Here is a tiny trained network, its code and every weight. The questions are about switching its units off for an input and a class, where a switched-off unit gives its printed mean instead of its output.

import numpy as np


def w(rows, s, z=0):
    codes = np.array(rows[::2]) - 128.0
    scale = np.full(codes.shape[1], s)
    scale[-1] = z or s
    return codes * scale


def norm(h):
    return h / np.sqrt((h * h).mean(-1, keepdims=True) + 1e-5)


def f(y):
    return np.maximum(y, 0)


def log_softmax(a):
    a = a - a.max(-1, keepdims=True)
    return a - np.log(np.exp(a).sum(-1, keepdims=True))


def net(x, mask):
    res = np.array(x, float).reshape(1, 6) / 4 @ E
    u = 0
    for l in range(2):
        y = f(norm(res) @ A[l][:, :-1].T + A[l][:, -1])
        res = res + np.where(mask[u : u + 7], y, B[l][:, -1]) @ B[l][:, :-1]
        u += 7
    return log_softmax(norm(res)[-1] @ U[:, :-1].T + U[:, -1])


A, B = {}, {}
E = w([
[135,111,185,95,96,197,149,98,71,67],'x0',
[254,78,52,109,161,78,166,170,107,179],'x1',
[144,69,134,54,101,113,73,102,140,200],'x2',
[100,74,114,183,112,143,186,215,167,161],'x3',
[160,180,154,94,245,178,98,102,189,101],'x4',
[156,145,144,153,104,167,68,170,112,168],'x5',
],0.0067)
A[0] = w([
[45,52,116,108,21,154,85,76,158,153,40],'L0N0',
[229,139,188,77,138,182,95,157,72,135,86],'L0N1',
[53,140,139,207,154,155,218,200,137,84,48],'L0N2',
[78,207,176,134,255,187,113,124,240,94,6],'L0N3',
[48,161,111,235,121,179,198,210,129,98,1],'L0N4',
[214,62,70,65,114,228,213,166,84,51,38],'L0N5',
[138,186,147,102,203,43,208,26,134,91,19],'L0N6',
],0.0051,0.0062)
B[0] = w([
[105,111,163,22,79,147,148,127,145,177,186],'L0N0',
[164,114,161,176,147,158,97,90,118,138,210],'L0N1',
[221,122,136,158,45,191,105,120,186,108,225],'L0N2',
[28,180,147,99,198,178,138,159,176,173,255],'L0N3',
[185,115,122,236,50,167,126,136,162,28,212],'L0N4',
[156,106,254,168,181,103,227,90,95,143,201],'L0N5',
[116,95,69,83,108,141,117,63,149,81,185],'L0N6',
],0.0073,0.0033)
A[1] = w([
[197,78,69,143,130,8,150,227,146,182,4],'L1N0',
[88,138,183,92,90,183,114,81,104,55,121],'L1N1',
[114,95,47,71,202,68,91,70,138,19,30],'L1N2',
[125,112,64,83,203,73,129,88,117,28,49],'L1N3',
[117,138,136,200,137,150,126,186,128,59,77],'L1N4',
[21,148,137,168,11,124,124,120,31,126,2],'L1N5',
[159,79,2,173,158,88,125,197,113,188,15],'L1N6',
],0.0061,0.0046)
B[1] = w([
[102,139,100,230,254,36,158,171,177,241,210],'L1N0',
[154,130,26,175,159,34,132,220,125,205,254],'L1N1',
[151,132,15,86,66,137,180,124,147,66,180],'L1N2',
[140,120,100,72,63,140,187,84,145,115,173],'L1N3',
[114,41,109,148,62,163,134,105,219,140,204],'L1N4',
[113,163,135,117,145,59,102,173,33,15,198],'L1N5',
[154,111,62,183,182,52,189,228,153,189,192],'L1N6',
],0.0059,0.0041)
U = w([
[116,114,143,248,49,173,167,172,181,53,233],'0',
[203,146,166,127,166,176,15,93,101,158,23],'1',
[26,199,150,117,229,192,105,126,213,126,142],'2',
[70,169,140,138,75,54,115,161,11,55,3],'3',
[148,146,40,57,139,114,173,41,159,66,179],'4',
[150,105,86,191,178,40,170,183,155,226,123],'5',
[48,63,187,46,53,102,104,143,120,197,169],'6',
[200,68,234,152,174,137,219,90,55,125,159],'7',
],0.014,0.0013)

Each question gives the input, the list of numbers given to net, and the class t.
The units are the neurons (one row each of A and B). Each row of codes is followed by its name. A weight is (code - 128) times the scale printed after its matrix; where a second scale follows, it is the last column's (A, B and U).
mask holds one flag per neuron, layer by layer. A switched-off neuron (its flag False) gives its mean, the last column of its row in B, instead of its output. The means were averaged over made-up inputs and are rounded, as every weight is.
A unit's drop is (log p(t) with every unit on - log p(t) with that unit switched off) / (log p(t) with every unit on - log p(t) with every unit switched off).
The circuit of an input: a set's keep is (log p(t) with only the set's units on - log p(t) with every unit switched off) / (log p(t) with every unit on - log p(t) with every unit switched off). Starting from the 12 units with the biggest drops (on a tie, the unit counted first), units are removed one at a time, each time the one whose removal leaves the highest keep (on an exact tie, the one counted first), for as long as the keep stays at least 0.8.
units of the circuit, in order: the units of the circuit, biggest drop first
most important unit: the unit with the biggest drop
k most important neurons: the k neurons with the biggest drops, biggest first
top k neurons in layer l: the k neurons of layer l with the biggest drops, biggest first
drop of u: that unit's drop, to one decimal
input [-1,3,8,0,5,-4], class 4: most important unit	L1N2
input [-1,5,-7,4,6,8], class 0: units of the circuit, in order	[L1N1, L1N4]
input [-1,-1,1,-4,-2,3], class 3: units of the circuit, in order	[L1N5, L0N2]
input [-8,-7,-4,4,3,-2], class 0: 4 most important neurons	[L0N4, L0N2, L1N4, L1N0]
input [8,4,6,5,-6,-8], class 7: top 2 neurons in layer 0	[L0N5, L0N3]
input [-7,-2,-4,6,-5,7], class 0: 3 most important neurons	[L0N4, L0N2, L1N1]
input [3,8,1,-3,-2,-5], class 7: 2 most important neurons	[L0N5, L1N1]
input [2,-5,-6,-6,1,-7], class 4: units of the circuit, in order	[L0N6, L1N2]
input [3,-2,-8,-7,-6,-8], class 4: 3 most important neurons	[L0N6, L1N2, L1N3]
input [5,-8,4,-4,1,-8], class 4: top 2 neurons in layer 1	[L1N2, L1N1]
input [-5,1,-3,4,7,1], class 2: drop of L0N3	0.2
input [4,7,-2,8,4,-6], class 7: drop of L0N5	1.5
input [3,4,-1,-4,-5,1], class 7: drop of L0N5	0.2
input [2,-5,4,1,1,-2], class 6: units of the circuit, in order	[L0N0]
input [-1,5,-4,-8,6,2], class 4: top 2 neurons in layer 1	[L1N2, L1N3]
